Rows near named flat spaces through zero (a row that begins with a name and a colon came from that space):
j516_j813: [ -6  -2  17 -11 -45 -21  14 -10   5  50   4   0   7  12 -19 -17 -11 -20
  20  -8  -6   2 -15]
j493_j386: [ 30 -28  43 -11 -19  18  -8  -3 -12  12 -11  -3  -3 -33 -12  23 -16   3
   7  -4  32  -2 -27]
j139_j233: [ -4 -25  37  -2   9 -48  -2  27 -34  47 -36 -31  22  -2 -50 -15   9  -9
  29 -19  11 -10  43]
j493_j386: [-19  -8   6  -7  -4 -41   5  20 -28  52 -26 -19   6   8 -30 -10  10 -16
   8   8  -6 -13  25]
j634_j245: [ -4  -6 -11   6  32   6 -17 -10 -19 -25 -30  -5   1 -24  -7  -3  -6  17
 -11  16  12 -26  23]
j516_j813: [  6   1  -8 -11  -2   3  -4  44 -32   5  -1   4 -20  -4   6  24  40 -14
 -22  11 -18  -4   5]
j516_j813: [-18 -26  -3  -2  37  21 -14   0 -10   5 -17 -12   2 -44  17  38 -11   3
 -30  42  27  -1  -3]
j139_j233: [-13  -2 -28 -14  26  14  -4  38 -20  -5   2   2  -4 -24  15  20  29  -6
 -38   1  -8  -1  13]
j634_j245: [-14  -2  -4  14  24  -1   4   4  18   8  11 -13  -5  16  27  32  -8   4
  -9  38   7  23 -10]
j493_j386: [-18   2 -28  10  24  37 -32 -12 -25 -53 -15  22 -19 -34  30  22  33 -21
 -32  58 -24 -21  15]
j181_j541: [ 16  19   0   6 -40 -18 -15 -18 -46 -13 -40  15 -30  18 -31 -28  20  -8
  17  27 -32 -52  16]
j139_j233: [  9   1  10   5 -10   8   4   8   3   4   9  -3 -18  13  19  31   5  -2
  -4  17   2  17 -26]
j181_j541: [ 31 -10  11 -12   2  22   2  14  28  -3  37  10   2 -10  11  20 -23  19
  -2  -6  19  17 -24]
j516_j813: [  6  47 -60   0  10 -28  21  13   1 -14  -2  -2 -17  53  -9 -38 -10  52
 -15 -23 -13 -24  14]
j634_j245: [  1 -18  36   1 -27 -19  -9   5 -17  45  -7  -1 -12   6 -11  24   6 -33
  20  62 -12  -3  -3]
j139_j233: [-18   7 -28 -40 -40  12  16  41 -38  37   0  10 -13 -24   4   7  45 -35
 -46 -36 -22  -5 -20]
j493_j386: [  3  -4  17 -12 -29 -27  13   5  -8  47  -9 -10   4  11 -28 -14 -12  -3
  16 -14   6  -5  -6]
j634_j245: [ -9   3 -28 -12  10  37  15  28   7   5  21  -7 -23 -10  53  59   6   7
 -57   8  16  32 -50]
j634_j245: [ 26  14 -11   1  -7   9  -3 -11  27 -21  30  24 -12  18   8  -4 -23  20
   7  27 -10  -7 -11]
j634_j245: [  4  13  -7   7   9 -12   9  -8  15 -14   1  -6  11  20 -10 -28 -13  23
  12 -36   5   1  10]
j102_j551: [-35   4 -30  -6  31 -10   2  17 -22 -11 -20  -9  27 -20 -14 -35  33  -9
 -17 -58 -10  -9  47]
j516_j813: [ -1  -9 -32 -22  36   1 -12  45 -12  13  13  12  -3 -23   0  16   2   8
 -32  44  -8 -21  27]
j181_j541: [-16  -8   0 -12  -4 -20  14 -14   8  38 -11 -15  25  -8 -24 -28 -33  10
   6 -29  22  -5   0]
j102_j551: [ 39  -7   4   5  32   7 -13  19  11 -15  15   2 -19   7   8  34 -28  42
  -3  54  19  -5  -3]
j493_j386: [ 18  -2   2 -15 -20   8   9  -7   5  16   1   1  -7  -8  -6   2 -31  22
  -7 -10  23  -7 -31]
j634_j245: [ 17   5  10   0  -9  -8  10   2 -18  -2 -26 -18  -7   8 -17  -8  -5  26
   3 -43  22  -7  -9]
j102_j551: [  2  -9  15 -15 -26  15  -1   8 -24   4  -9   5   1 -29  -6   1  27 -25
  -6 -38  -2   0  -9]
j102_j551: [  1 -13  20   2   2   3  -8  16 -20   2 -10  -7  -3 -11   0  19  25 -18
   1   1  -1   6   5]
j139_j233: [ -1  20   5  28  -8  -3  11 -16   4 -20 -11 -17 -20  42  21  12   9   7
   6  -4   1  20 -22]
j493_j386: [  3  -3  10  -6 -19  -2  -4 -12  -3   0  -1  12  11 -11 -18 -25   2 -14
  16 -19  -9 -11   9]
j493_j386: [-29  25 -21  12 -17 -43  33  -1  -4  59 -24 -38 -28  65   9  14 -16  16
 -12  31   5   9 -31]
j516_j813: [-13  -6 -15 -23  11   9  21  35  26  23  40  -2  23 -12  15   7   2  -5
 -22 -48   7  34 -10]
j516_j813: [  7   0 -21  -6  15   2 -21   7 -18 -13  -6  20 -11 -15  -8  -2   1   5
 -11  50 -16 -37  26]
j181_j541: [-10 -14  13 -13 -13  -1   2  -9   5  19   3   4  26 -24 -16 -21  -5 -19
  11 -30   3   2   4]
j181_j541: [  1  10  -7  -1 -24  -3  -9 -12 -10  -7  -1  22  -8   4  -9 -19  12 -18
   9  21 -30 -22  10]
j181_j541: [  2  -1 -13  11  43   0 -14   6 -14 -30 -22  -9  -2  -7  -2   3   0  25
 -10  14  10 -17  28]
j516_j813: [  5  -9  34  10 -34  11 -18 -10 -47  -5 -37   0 -28 -12   1  27  37 -37
   5  31 -11 -11 -13]
j634_j245: [-19  -3  18  35  32 -18  11  -4  35  10  12 -33   6  43  29  32 -10   3
  16  27  14  49  -7]
j493_j386: [ -5  13 -20  -7  -7 -14  20 -10  12  19  -3 -10   3  16  -9 -21 -31  28
  -6 -22  14  -6 -13]
j181_j541: [-32   4 -10   8  13  -7  21   3  21  22   9 -24   7  19  26  17  -2  -3
 -14 -10  10  37 -17]
j634_j245: [ 10   3   7  17  18  13   8  -3   7 -25  -8 -23 -10  12  21  25  -6  29
  -8 -21  29  23 -23]
j139_j233: [ -4  -7 -27  -6  63   0   0  47  -8  -6  -3 -20   5 -13   8  21   3  33
 -34  -7  21   3  24]
j493_j386: [-17   4 -11  22  32   8  -5  -8  -3 -26 -16 -15  -9   5  25  22   9   6
 -15  23   6   9   2]
j102_j551: [ -1 -10  17   9   5   1 -15  10 -20  -5 -10   0  -9  -5   4  21  27 -23
   4  31 -12   0  12]
j139_j233: [  4  11  -1  14  -1  -1  -9 -13   0 -27   0  11  -5  14   0 -12  11  -5
  14  10 -19  -7  14]
j181_j541: [  9 -21  38  17  30   9 -10 -19 -16 -39 -44 -29  25 -32 -21 -12  -3  21
  17 -70  45   2  17]
j516_j813: [-10 -14 -27 -36   7 -17  -2  38  -7  61  15  12   5 -21 -17   3 -17  -3
 -23  51  -8 -26  17]
j181_j541: [  6  30  -5  33 -13  26  -3 -47  36 -68  25  22 -14  35  38  -5   7  -4
  16   4 -24  21 -21]
j102_j551: [ -3 -19  27   2   1  -7 -11  -8 -13   6 -17  -5  15 -19 -19  -7   4 -16
  19  -3   5  -6  17]
j102_j551: [ -3   0   1 -14 -30  -2   6  -9   5  22   9  12   5  -5  -9 -16  -7 -14
   5  -8  -8  -5 -11]
j139_j233: [-11 -19  12  -6   2   6  -6  -1  -2  17  -1  -1   9 -25   2  14  -1 -18
  -3  16   6   4  -2]
j493_j386: [ -1  14 -28 -12 -13   4   5   5  -1   9  10  13 -17   6   9   3  -4   4
 -20  23 -13 -12 -13]
j634_j245: [  6  -6  14 -12 -36  -1  -7   1  -1  20  19  26  -1  -5  -9  -5  10 -35
  16  25 -28  -7   0]
j102_j551: [ 15  -2  -6  -9   5  -2  -1  -1  14   6  12   8   4  -3 -10  -9 -30  22
   3  11   8 -12   1]
j102_j551: [ 23 -21  -3 -23  39  -2  -8  38  -8   3   1  -2  20 -34 -28  -7 -17  33
  -8 -24  25 -19  31]
j181_j541: [ 12 -25   9 -17  17  39 -23  31  13 -23  49  36  17 -49  17  22  26 -34
  -7  10 -18  14  16]
j139_j233: [-18  18   5  -1 -41 -37  26   3 -37  32 -42 -27  -3  30 -28 -32  29 -14
   9 -67  -8  -4   0]
j516_j813: [-32 -12   3   5  -7  26   0 -61   7  -1 -28 -11  10 -37  15   4 -30  -4
 -13  -1  33   3 -34]
j139_j233: [  6   3  27  21 -10 -16  -1   5 -14   1 -14 -14 -15  31   1  16  23 -13
  20  12  -8  12   0]
j102_j551: [ 17 -10  27 -23 -53   8  14   3   5  41  17   7  -3  -8  -5  10 -11 -15
   6 -19   9  12 -44]
[-25   4 -25   8  33 -13  -3 -11  -2  -7 -19 -10  11  -1  -5 -18  -8  12
  -7   9   2 -14  29]	j181_j541
[-21 -11  -3 -22 -34  33  -4 -26   0   8   7  24  12 -50   8  -7   5 -40
 -15 -13  -7  -2 -23]	j516_j813
[ -1   0  -4 -12 -12  30   4   9   0 -12  14   9  -1 -21  19  13  20 -15
 -20 -33  -1  16 -21]	j634_j245
[-14  13 -13  14   8 -15  18 -11 -10  11 -36 -36 -16  26   6   9 -17  33
 -15  -3  27   2 -20]	j516_j813
[ -2  -9   6  16  27  27 -15 -21  -3 -41 -19  -7  -1 -25  17  18  -2  10
  -9   5  21   3  -3]	j493_j386
[  8  20 -10  -9 -52 -10   3  -5  -4  20  13  26 -25  27  -4 -10   4 -17
   6  37 -37 -19 -15]	j181_j541
[-26  16 -22   9  15 -15  19  19   8  11   7 -18  -2  32  20   8  17  -2
 -14 -10  -9  25   1]	j102_j551
[ -6  11   7  20  -4  -9  12 -15  17  -4   2 -14  -2  33  12   1  -2   3
  13  -9   2  23 -13]	j493_j386
[ -8  25 -21  13  11   0  22  43 -25  -8 -15 -33 -37  39  37  45  44  12
 -40 -23   3  30 -24]	j139_j233
[ 11  21  -5  15 -20   0  -9 -31 -15 -37 -22  11 -18  17  -8 -24   7   5
  13   4 -17 -26   4]	j516_j813
[ 43 -22  23 -21  -5  15 -12  49 -14  18  21  12 -22 -19   1  49   4   2
 -10  39   6  -2 -15]	j102_j551
[  2   2  -9 -13 -13   3   4  -5  24  13  28  18   6   0   1 -10 -19  -1
   2   9  -7   0  -9]	j181_j541
[ -2  24   8  32 -18  -6   7 -28 -12 -27 -31 -18 -24  41  11   1  17   4
  11 -10  -3   7 -17]	j181_j541
[  1  19   4   0 -73   0  11 -25 -11  33  -7   8 -45  32  15  21  -1 -20
  -3  50 -18  -5 -58]	j493_j386
[-24  13 -46  -3   4  25 -15 -35 -23 -30 -30  17 -17 -30  11  -9  -1   3
 -37  36 -10 -41   0]	j493_j386
[-12   2  13  13  -5 -10  12 -15  11  10  -6 -18   5  18   5   0  -5  -2
  12 -14   9  20 -12]	j102_j551
[ 36   6   9   3  -6   2 -12  14   7 -19  25  23 -16  18  -1   6   4   4
  17  32 -20  -7   7]	j139_j233
[  3  18 -23   5   3  17  13  -6  18 -20  12  -2 -15  16  28  13 -11  25
 -21  -9  10  14 -30]	j139_j233
[-47  10 -17  26  24 -33  -7  -8  -1   5  -8  -6   6  31   6 -11  25 -32
  12  53 -39   1  44]	j102_j551
[-21   8 -37  -3  45 -14  32  19  29  23   8 -36  13  18  15   6 -36  50
 -31 -33  39  25 -11]	j516_j813
[ 12  13  -7   9  -5  18 -12 -12  12 -39  20  26 -11   7  16  -1  10  -6
   5  22 -24  -3   0]	j181_j541
[-38  -5 -25   7  43 -28  -6   0   2  21 -11 -12  16   2  -6  -9 -11   1
  -5  46  -5 -12  40]	j634_j245
[ 15  17  27  29  -2 -41  27  12   8  12 -10 -43  -9  74  -5   3  -1  27
  31 -38  16  33 -10]	j516_j813
[-34  -4 -35  14  91 -13 -11  33  -7 -26 -11 -21  24  -9   6  -1  23  12
 -21   1  -1   2  68]	j493_j386
[ -4  -8  -9  -1  35  -7  -3   6  -3   0 -15 -14  11 -13 -10  -4 -18  26
  -8  -3  22 -11  19]	j181_j541

Rows near named flat spaces through zero:
j795j330: [ -6  30  65  18   7 -40  -3  17  20  11  12  14  14  22 -27  -1 -19 -23
 -20 -29  -4   8 -49]
j711j472: [-23  11  34   6   7 -23 -33  -3  41   8  12  -9  26 -34  19  -4 -16  10
  18 -28  -4  -2 -52]
j754j463: [  9  36  38  20  -3 -42   0   4 -11   0  -4  21 -13  54 -13 -24  24  10
   4 -23  -5 -21 -23]
j568j720: [-21 -24  24 -17  49 -13   9  -1  57 -24  50 -26  30 -44  36 -10 -27 -13
 -11 -24 -33 -20  20]
j795j330: [ -1 -43  -7 -13  40 -16  29 -26  53   4  29 -17   7 -25  27  -1 -30 -39
 -15 -15  -6 -28  -6]
j875j968: [-16 -11 -18   5  10   8 -21 -15  -9  33  27   0   2  -9  -9  25  20  -7
  -9 -18   2   7 -15]
j568j720: [  0 -23 -35 -22 -48  -3 -30   2   5 -38 -22   9  28  19  33 -30  17  30
  39  23  -4 -31 -22]
j711j472: [  3 -10  -7  -6 -26  -2  21   2  -7  -1 -25  26  -4  25 -23 -20  13 -11
  17  24  21  10  -7]
j875j968: [ 32 -14 -29  16  11  12   5 -24  -7  40  -4 -13 -23  -9  15  45   8 -19
 -35   3  -7 -13  -4]
j875j968: [  8  32  35   7  17 -38   5   4   6 -31   6  -5 -10  31  18 -35  -2  23
   9 -27 -17 -38   8]
j754j463: [ -7   4  23   1   2   3  12  26 -15   2  20  20  13  26 -44  12   3 -30
 -35   2  -8  28  11]
j875j968: [-14  12  32 -14  -1 -22   4  22  18 -44   6   3  20  15  -1 -37 -27   7
  14  -8  -4  -7   1]
j711j472: [ 15 -12  -7  -4  -9  24   6  10   3 -10 -15  -5   8 -24  20  10  15   6
  -6  34 -23   5  33]
j754j463: [  7  30  64  30   3  -6  12  21   5  26 -11  22   2 -14 -15   6  51   1
  -9  13 -29  31  12]
j754j463: [-11 -30   5 -12 -12  31  34   4  31   6 -31  13  13 -66   2 -15  23  -5
  35  56   7  46  32]
j875j968: [ 24  -9 -21  -5 -18  18   8   3  -4  -8 -29  -8  -5  -5  10  12 -19  -3
  -8  29   3   0   8]
j795j330: [ 12  23 -11  18   7  11  -1 -13 -31  20 -13  -7 -36  -3   2  10  23  24
   6  -3   6   1  22]
j568j720: [-15  -8 -24 -15   5   5 -36  -5   6 -18  23 -26  17 -14  25   7 -31  14
   2 -21  -3 -18 -12]
j568j720: [  4   0  11  -1  20  -6  24   6  -3  -3  19   1  -6  20 -19   5 -19 -28
 -30 -10  -3   0  15]
j795j330: [  8  -1  -3   1 -31 -12   2   0  -6   1 -27  23  -1  29 -11 -17  16   1
  18  15  14  -2 -27]
j795j330: [-10  -3  -1  -6  -2   8   4   5  -4  -2   2   5   3  -2 -14  -3  -2  -4
   4   5   8  15   8]
j568j720: [ 25   8  -6   8 -18 -12  17  -6 -16  -4 -32  15 -23  36   2 -20  26  11
  14  15   5 -19   3]
j568j720: [ -6   1  15   0  21  -1  16   5   5   2  18  -2  -1  -4 -13   5 -12 -18
 -18  -9  -3  10  15]
j754j463: [ -8  10  24   1  17 -16   1   8   9  -5  22  -3   7  10 -11   0 -25 -14
 -17 -23  -3  -1 -10]
j875j968: [-27  -7 -11   9  18  22  -5 -11 -22  47  30  10  -7 -17 -36  28  33 -14
  -9 -12  11  38   8]
j568j720: [ 25  -2 -21   5  -8 -14 -13 -18   2  -2 -15 -11 -11  14  35   1   2  14
   3  -5  -6 -42 -22]
j711j472: [ 19  22  31  12  16  -5  -8  22   3  -2  15 -18   9   6  -1  38 -41 -20
 -59 -16 -27  -2  -6]
j795j330: [ 19   4  -2   3  20 -12 -22 -15  30 -19   4 -41   1 -30  72   3 -17  31
   1 -18 -33 -52  -1]
j795j330: [ 22  24   1  19 -28  -6 -17   5 -29  10 -26  14 -12  34  -4   6  32  18
   0   7  -5  -7 -17]
j875j968: [ -7   1  25  -5 -16 -11  13  10  22 -14 -22  17  12  -6  -2 -33   7   5
  32  18   6  10  -6]
j711j472: [ -4  -4 -47  -7  25  29  -3 -16 -37  -7  23 -24 -28  -7  12   9  12  25
   0 -11  -1 -11  60]
j711j472: [-21  11  -1  -7 -13  -4 -18   3  -5  -6  -3   1   5   5 -18 -12 -30   7
  22 -13  31  13 -30]
j754j463: [ -9 -26  26  -5 -13  -1  27   9  38  10 -14  28  26 -24 -10 -15  24 -26
  13  34  -3  28  -6]
j711j472: [ 20  -5  12  11  19 -18  17  -4   6  13  17   5  -5  25   2  14  14 -27
 -39 -10 -24 -21   0]
j568j720: [ -2  15   6  -6  36 -20  20 -14   9 -38  10 -22 -25  -1  36 -46  -5  35
  31 -24  -6 -40  45]
j754j463: [  1   8 -14  -3   9 -16  -9 -25  15 -13 -12 -24 -18 -14  39 -24 -23  32
  37 -20  15 -35 -13]
j568j720: [ 13  15  35  17  27  -9  48   2  -3  19   0  12 -27   9 -28   0   9 -26
 -22   0  -1  15  28]
j711j472: [-12 -32 -79 -25 -10  35  12 -23 -44 -14  -3   6 -26  12  -4 -23  38  25
  40  21  28  -4  56]
j754j463: [  5  18  13   8  -4 -21   0   2 -11  -4  -2  12  -9  36  -9 -15  11   6
   3 -12   1 -13 -11]
j795j330: [-17  20  40   6  19  -3  -7  23   2   3  31  -2  16  -5 -25  17 -20 -15
 -30 -21 -12  25   1]
j754j463: [-10  22  32   3  22 -18   5  10   4 -10  20  -5  -1  11 -14  -8 -27  -6
 -10 -27   1   1   0]
j875j968: [-19 -12  26 -11   3  19  40  22  12   3   0  18  13 -23 -46  -3 -17 -37
  -6  27  16  58  24]
j795j330: [-19   1 -10 -15 -21  14  -2   7  -6 -22 -20   5   4 -12  -7 -28  -5  24
  43  18  24  20  11]
j875j968: [ -5  40   8  -7  -2 -19 -24  16 -25 -59   7 -13  -5  42  15 -38 -14  51
  21 -27  -8 -34  19]
j711j472: [ 16 -29   4   7  12 -28  21 -17  22  19  18  20   4  29  10   0  42 -33
 -23  -4 -26 -33 -15]
[ -6  -2  -4  -1 -13   5  12   2 -15   9  -9  20  -6  15 -31  -7  11 -10
   8  11  20  22  -1]	j795j330
[-31 -33  -5 -45  22 -11   2  14  33 -75  52 -16  42   5  25 -41 -38  -1
   5 -17 -22 -33  31]	j568j720
[  6 -37 -24 -13 -13  -5   1  -3   8  -5  11  14  20  27   4   3  13 -25
 -17  11 -12 -21 -15]	j711j472
[  2 -32  -5 -10  -3 -20  25 -14  30   5  -2  15   7  13  -2 -16  -6 -34
   3   5  12 -13 -29]	j795j330
[  0  22  19   0 -19  -7 -33  20   6 -28 -10  -8  21  -1  21  -8 -10  30
  11  -2 -17 -10 -14]	j795j330
[  3 -16 -22   0  -5  -1 -45 -17  27   9   4 -25  21 -34  50  24 -10  13
   0 -11 -15 -28 -44]	j568j720
[ 33   8  33  41  25 -44  28 -41  31  56 -18  13 -35  -4  32  -7  67  -2
   8 -12 -19 -36 -26]	j875j968
[ -6 -12  -3  -6   7  16   2   3  10   3   6  -9   9 -30   3  13 -13  -9
  -8   7  -3  15  11]	j754j463
[-20 -15   2  -9 -23  16 -15  15   7   2  -1  14  31 -19 -13   3  11  -4
  10  20   1  30 -11]	j568j720
[  1 -17 -10  -2   4  10  10   2 -10  13  16  10   3  12 -20  20  10 -28
 -28   6  -5  10   9]	j795j330
[ 21 -22 -51  -7 -14  23  -9 -13 -16  -8 -14 -11  -8  -2  35   9  25  21
   4  23 -13 -25  24]	j795j330
[ 26   9  -7  23  38 -26  26 -53  18  34 -16 -22 -56 -18  39  -9   5  12
  20 -26  14 -41  -8]	j795j330
[-20 -18 -25 -26 -28   5 -31   6   7 -41  -1  -1  30  -3  25 -29   3  32
  39  10  -2 -15  -5]	j568j720
[  2  -6 -35  -8  -1   9 -11 -13 -12  -9  -1 -16 -10   1  14   2 -16  13
   7  -5  11 -16   3]	j754j463
[-18   7  17   1   4 -19 -29  -1  22   2  18  -8  20  -8   5   2 -25   0
   2 -29   2  -5 -45]	j711j472
[ 25   0  -3  15  29 -12  42 -16 -23  20  12  11 -39  41 -14   4  34 -22
 -30  -9  -9 -20  33]	j711j472
[-17  -8  38  -7   2 -22  16  10  39  -9   5  15  25  -8  -8 -27  -7 -18
  13   1  -1  10 -18]	j875j968
[ 20  -8 -22   6   5   0   4 -19  -3  10  -6  -8 -17   1  23   8  15   5
  -4   1  -6 -24   5]	j795j330
[  6 -15 -13  -1 -16   9   4   8 -20  11   4  21   6  29 -26  17  22 -24
 -25  15  -4  11  -1]	j795j330
[-11  -2 -15  -5  19  11 -29  -5   2  -7  28 -27   8 -25  26  16 -11  17
  -7 -20 -16 -12  10]	j711j472
[-15 -22   1 -13   0  -1 -18   0  36 -14  11  -8  32 -34  33  -9   2   9
  16   2 -18 -10  -9]	j568j720
[ 17  22  24  22  26 -30   2 -20  19  18  -1 -15 -21  -5  25   1  -6   5
  -4 -30  -7 -29 -22]	j795j330
[ 25   6 -30  -8  -1  50   7  24 -44 -26  -8 -23 -14  -2  -2  34 -21   7
 -39  29 -15  14  73]	j711j472
[-22  18 -27  -9  -3  -5 -61   1 -32 -31  35 -18   9  31  13  -5  -6  44
  10 -43  -5 -31  -9]	j875j968

Rows near named flat spaces through zero:
j312-j921: [-14  -2  -1 -13  11 -14  18 -12  14  20   9 -29  10  11 -13  17   1   3
  14   1   4  -1  32]
j86-j953: [-38   1 -44 -30  41  -3 -27   6  40   2 -30 -64  38  -3  27 -42 -39 -80
 -30  10 -29 -10  -2]
j132-j763: [ 30 -15 -28 -43   8 -41  15  19  -7 -36 -29  -5  14   6 -33 -31  16 -17
  20  11   5 -17 -11]
j312-j921: [  2  -3  -5 -13 -11   5   7  -6  14  32  29 -37  49  24 -18 -38 -21 -12
  32 -11  -3  10   9]
j175-j199: [ 17   6 -40 -23  21  -8  70  11 -54  -1  20  13   1  -6  -5  31  26 -31
   1 -43  -6  18 -54]
j312-j921: [ 21   4 -22 -46   4 -17 -17  34  46   2   8 -42  30  21 -21 -61  12 -52
  18 -30  -1 -20 -11]
j86-j953: [ 17   0   2  24 -17 -10 -31  23  49   1 -36   9 -23  -9  24 -46  24  14
  19  16  37 -21  29]
j132-j763: [ -4  17  25  21 -22  14 -18  22   4   6   7  17 -29   5   6  26   2  14
 -23 -21   8  -7   0]
j132-j763: [-20   5 -27 -30  59   8   3 -19  33  11  26 -37   5 -18  25   4  26 -62
  -9 -24 -29   7 -18]
j132-j763: [ 20  -5  10  -3 -14 -22  -5  17 -13 -32 -26  26 -19   3 -21   4  10  24
  -2  13  14 -17   3]
j312-j921: [-11  -2   6  11  16  19 -12 -20 -38 -29  -1  31 -11 -19  15  27 -17  -2
 -40  11 -28  11 -34]
j312-j921: [-10  -1  23   6  -1   7 -17 -14  11  -7   1   6 -23  -8   0  23  12  20
  -6  14  -6  -4  14]
j86-j953: [  9 -17 -16  -8  52 -21 -12 -28  36 -21 -21   4 -12 -28  24 -25  39 -10
  15  28   7  -8  17]
j175-j199: [ -9   2 -23  -1  11  10  17  -3   2  11  -2 -11  -5 -19  23   2  15 -22
   4  -3  -9  11 -14]
j132-j763: [ -3   2   4   5  14   0 -19  -1  35  -2  -9   0 -27 -16  20   0  30  -2
   0   5   6 -10  13]
j312-j921: [  6   4 -23  -9   6 -16  26  20 -13   3  -7  -3   7   8  -2   1   0 -17
  -1 -18  11  -3  -8]
j86-j953: [-23   3  14  10   0  -3 -25   2  10  -1 -16  -9   2  11   2   9 -34   7
 -26  14   2 -12  27]
j175-j199: [-38  10  18  36 -33  14 -39  19  24   8 -48 -10 -27  -6  27  12 -31  19
 -29  33   7 -16  37]
j175-j199: [-10  15 -26  -6   2 -10  40  36 -50  -6 -16   8 -11   5   0  49 -14 -22
 -40 -29   0  -1 -31]
j175-j199: [-10   6 -10  -1  18  -8  22   4 -15   1  -2   4 -13  -3   7  36   5  -7
 -18 -13   2   0  -3]
j86-j953: [-13   5  39  33  -4   0 -38  -3   8  -7  -8  25 -22   9   6  24 -21  38
 -31  12  16 -14  35]
j86-j953: [  3  21   7  27  18  10 -39  20  51  24  19   7 -11   6  41 -25   8 -21
 -18 -42  25 -11   9]
j86-j953: [  1   2   6   1 -22   2  14   6 -17   7   6   0   4  10 -16  12  -8  13
   5  -5   1   4   0]
j175-j199: [  2   3   3 -33  44  -2  -2 -18  25   0  45 -14  -1   1  -9  14  35 -28
   0 -32 -17  -1  -9]
j312-j921: [ 17  13   6 -43   4   6 -50  37  20 -42  12  -1 -12   4 -20 -16  19 -50
 -35 -36 -31 -24 -56]
j312-j921: [ 22  16  31  -6 -48  31 -34  30   1  -3  38  10  -2  18 -26 -15   2  -2
  -5 -38 -16  -3 -41]
j175-j199: [ 18 -12 -20  19  -7   5  42 -19 -22  14  -3  18   0 -23  18 -15  23  18
  43  15  13  25  -7]
j175-j199: [ -3   1  13   6   8  15  -5 -23  36  18  22  -5 -25 -19  17   9  45   9
  23  -1  -1   6  14]
j132-j763: [-15   0  20  28  12  17 -37 -24  28   8   4   5  -6  -9  29  -8  -9  11
 -10  15   1   2  22]
j86-j953: [  0  -7 -14 -18 -33 -14  38  10 -17  13 -13 -28  20  13 -32  -1  -9  10
  33  14   3   3  12]
j86-j953: [-33  11  19  16  51   5 -48 -16  27   0  13   0   0   8  29  19 -33 -18
 -59 -13  -5 -10  21]
j132-j763: [  1  14 -12  -4 -12   4   6  28  30  22   1 -20 -16  -3  11  -5  30 -20
  12 -25   9  -6  -1]
j312-j921: [-10 -12 -11  11  25  -5  -1 -25   0  -9 -23   4   1 -19  23  -6  -6   2
  -2  32  -1   5  12]
j132-j763: [ -7  23   5  -7   3  16 -31  29  17  12  32 -15  15  24   2  -9 -23 -42
 -37 -53 -11  -8 -23]
j132-j763: [ 20  -9   9  14  -8 -18 -57  14  62 -12 -38   2  -3   1  13 -72   6  12
  19  30  32 -28  40]
j175-j199: [ -4  11  15 -28  -2   9 -37  17  27  -8  20 -22   3  15 -19  -5  -1 -28
 -19 -24 -23 -15 -15]
[ 11   5  23  30 -26  11 -33  16   9 -11 -15  32 -30  -7  14  -9   7  25
  -9   6  15 -10   2]	j86-j953
[-12   6  29  36 -16  20 -19  -9  -2  11   7  19 -14  -1  14  17 -16  31
 -13   5   5   5  15]	j132-j763
[  2  -4  11  -1  -7  -5 -21   2   4  -9  -6  -1  13  13 -12 -17 -22   7
  -5  10   2  -8  10]	j175-j199
[ 12  14   0 -15 -14  -9  10  37  -5  -3   6   3 -15  14 -18  18  17  -9
  -9 -35   8 -13 -15]	j312-j921
[ 17  -4 -34   4   4 -29  18  24  16   5 -37  -2   0  -4  17 -37  16  -9
  23   5  36 -11  16]	j312-j921
[ -8   3  -3  14  -8  12   0  -2  23  27   2 -14  -1  -6  19 -12   6   0
  16   1   7   6  14]	j132-j763
[ -1 -19  -7  33  -2  -2   3 -30   3   9 -30   7  11 -16  26 -33 -13  30
  29  50  19  11  33]	j175-j199
[-11   2  -4  25 -28   7   0  13  -9   5 -33   4  -9  -7  16  -1 -19  14
  -5  21   9   1   8]	j175-j199
[ -2   4   0   1  21  13 -13  -8  -2  -9  15  11  -4  -9  14   4   3 -18
 -21 -12 -15   5 -23]	j86-j953
[-10 -21 -18  36  45 -29  42 -47 -24   7 -30  25   1 -17  33  19  -8  38
  13  44  35  14  50]	j175-j199
[  7  16  30  32 -53  14  24  22 -35  18  17  33 -32  11 -13  51   8  49
   1 -24  20   7   0]	j312-j921
[ 36  -4  -5  10 -29   7  47   0 -36   8  18  32 -10 -10  -8   0  38  27
  44 -11  14  21 -26]	j175-j199
[-10   3  -4 -18  39   7 -24 -12   8  -6  26 -14  29   9   4 -12 -25 -42
 -30 -20 -25   1 -19]	j132-j763
